Below is a small trained network, with its code and all its weights. Each question gives an input and a class and asks what happens when units are switched off, that is, made to give their printed mean instead of their output.

import numpy as np


def w(rows, s, z=0):
    codes = np.array(rows[::2]) - 128.0
    scale = np.full(codes.shape[1], s)
    scale[-1] = z or s
    return codes * scale


def f(y):
    return y / 2 * (1 + np.tanh(0.7978845608 * (y + 0.044715 * y**3)))


def log_softmax(a):
    a = a - a.max(-1, keepdims=True)
    return a - np.log(np.exp(a).sum(-1, keepdims=True))


def net(x, mask):
    res = np.array(x, float).reshape(1, 4) / 4 @ E
    y = f(res @ A[0][:, :-1].T + A[0][:, -1])
    res = res + np.where(mask, y, B[0][:, -1]) @ B[0][:, :-1]
    return log_softmax(res[-1] @ U[:, :-1].T + U[:, -1])


A, B = {}, {}
E = w([
[162,54,104,79,117],'x0',
[107,166,146,70,164],'x1',
[106,112,133,129,127],'x2',
[117,67,184,151,252],'x3',
],0.017)
A[0] = w([
[161,96,138,78,186,88],'N1',
[189,48,132,112,198,62],'N2',
[162,104,127,187,108,253],'N3',
[98,187,170,205,238,161],'N4',
[90,182,157,4,162,180],'N5',
[80,215,144,172,86,246],'N6',
[166,69,108,65,44,139],'N7',
],0.021,0.0058)
B[0] = w([
[97,156,117,101,88,185],'N1',
[45,179,148,106,148,213],'N2',
[68,77,167,189,96,183],'N3',
[163,85,251,149,88,251],'N4',
[221,156,89,55,147,212],'N5',
[23,179,142,82,134,220],'N6',
[212,123,60,122,60,228],'N7',
],0.027)
U = w([
[11,141,80,191,83,140],'0',
[244,62,157,118,32,254],'1',
[130,208,125,32,194,110],'2',
[254,107,16,115,168,25],'3',
[146,9,179,239,187,26],'4',
],0.0086,0.0056)

Each question gives the input, the list of numbers given to net, and the class t.
The units are the neurons (one row each of A and B). Each row of codes is followed by its name. A weight is (code - 128) times the scale printed after its matrix; where a second scale follows, it is the last column's (A, B and U).
mask holds one flag per neuron, in row order. A switched-off neuron (its flag False) gives its mean, the last column of its row in B, instead of its output. The means were averaged over made-up inputs and are rounded, as every weight is.
A unit's drop is (log p(t) with every unit on - log p(t) with that unit switched off) / (log p(t) with every unit on - log p(t) with every unit switched off).
The circuit of an input: a set's keep is (log p(t) with only the set's units on - log p(t) with every unit switched off) / (log p(t) with every unit on - log p(t) with every unit switched off). Starting from all 7 units, units are removed one at a time, each time the one whose removal leaves the highest keep (on an exact tie, the one counted first), for as long as the keep stays at least 0.8.
units of the circuit, in order: the units of the circuit, biggest drop first
most important unit: the unit with the biggest drop
top k neurons: the k neurons with the biggest drops, biggest first
drop of u: that unit's drop, to one decimal
input [-8,1,3,-4], class 2: units of the circuit, in order	[N3]
input [6,7,7,0], class 3: units of the circuit, in order	[N6 N4]
input [-7,-1,-6,2], class 4: units of the circuit, in order	[N4 N7 N5]
input [0,-5,1,-3], class 0: top 2 neurons	[N4 N5]
input [0,-2,-3,3], class 4: units of the circuit, in order	[N6 N7 N5]
input [-3,-1,5,7], class 4: top 3 neurons	[N4 N7 N5]
input [-6,-1,-8,8], class 4: units of the circuit, in order	[N7 N4 N5]
input [2,-5,-4,8], class 0: top 2 neurons	[N2 N1]
input [-1,0,5,-5], class 0: top 3 neurons	[N5 N4 N6]
input [-1,6,2,5], class 1: top 2 neurons	[N4 N6]
input [0,5,-6,0], class 2: top 3 neurons	[N7 N4 N3]
input [0,-3,3,6], class 4: top 3 neurons	[N4 N6 N7]
input [5,1,8,-4], class 3: top 2 neurons	[N4 N3]
input [6,7,7,-1], class 3: most important unit	N4
input [-3,-1,2,8], class 4: top 4 neurons	[N4 N7 N5 N2]
input [0,-7,-2,3], class 4: top 2 neurons	[N6 N1]
input [0,-6,-2,-2], class 0: top 3 neurons	[N4 N5 N3]
input [2,-8,4,1], class 0: top 2 neurons	[N4 N5]
input [0,1,-8,-1], class 2: drop of N3	0.1
input [-1,-2,-7,-2], class 0: drop of N4	0.2
input [-2,6,-3,-5], class 2: drop of N6	0.0
input [0,8,1,-8], class 2: units of the circuit, in order	[N6]
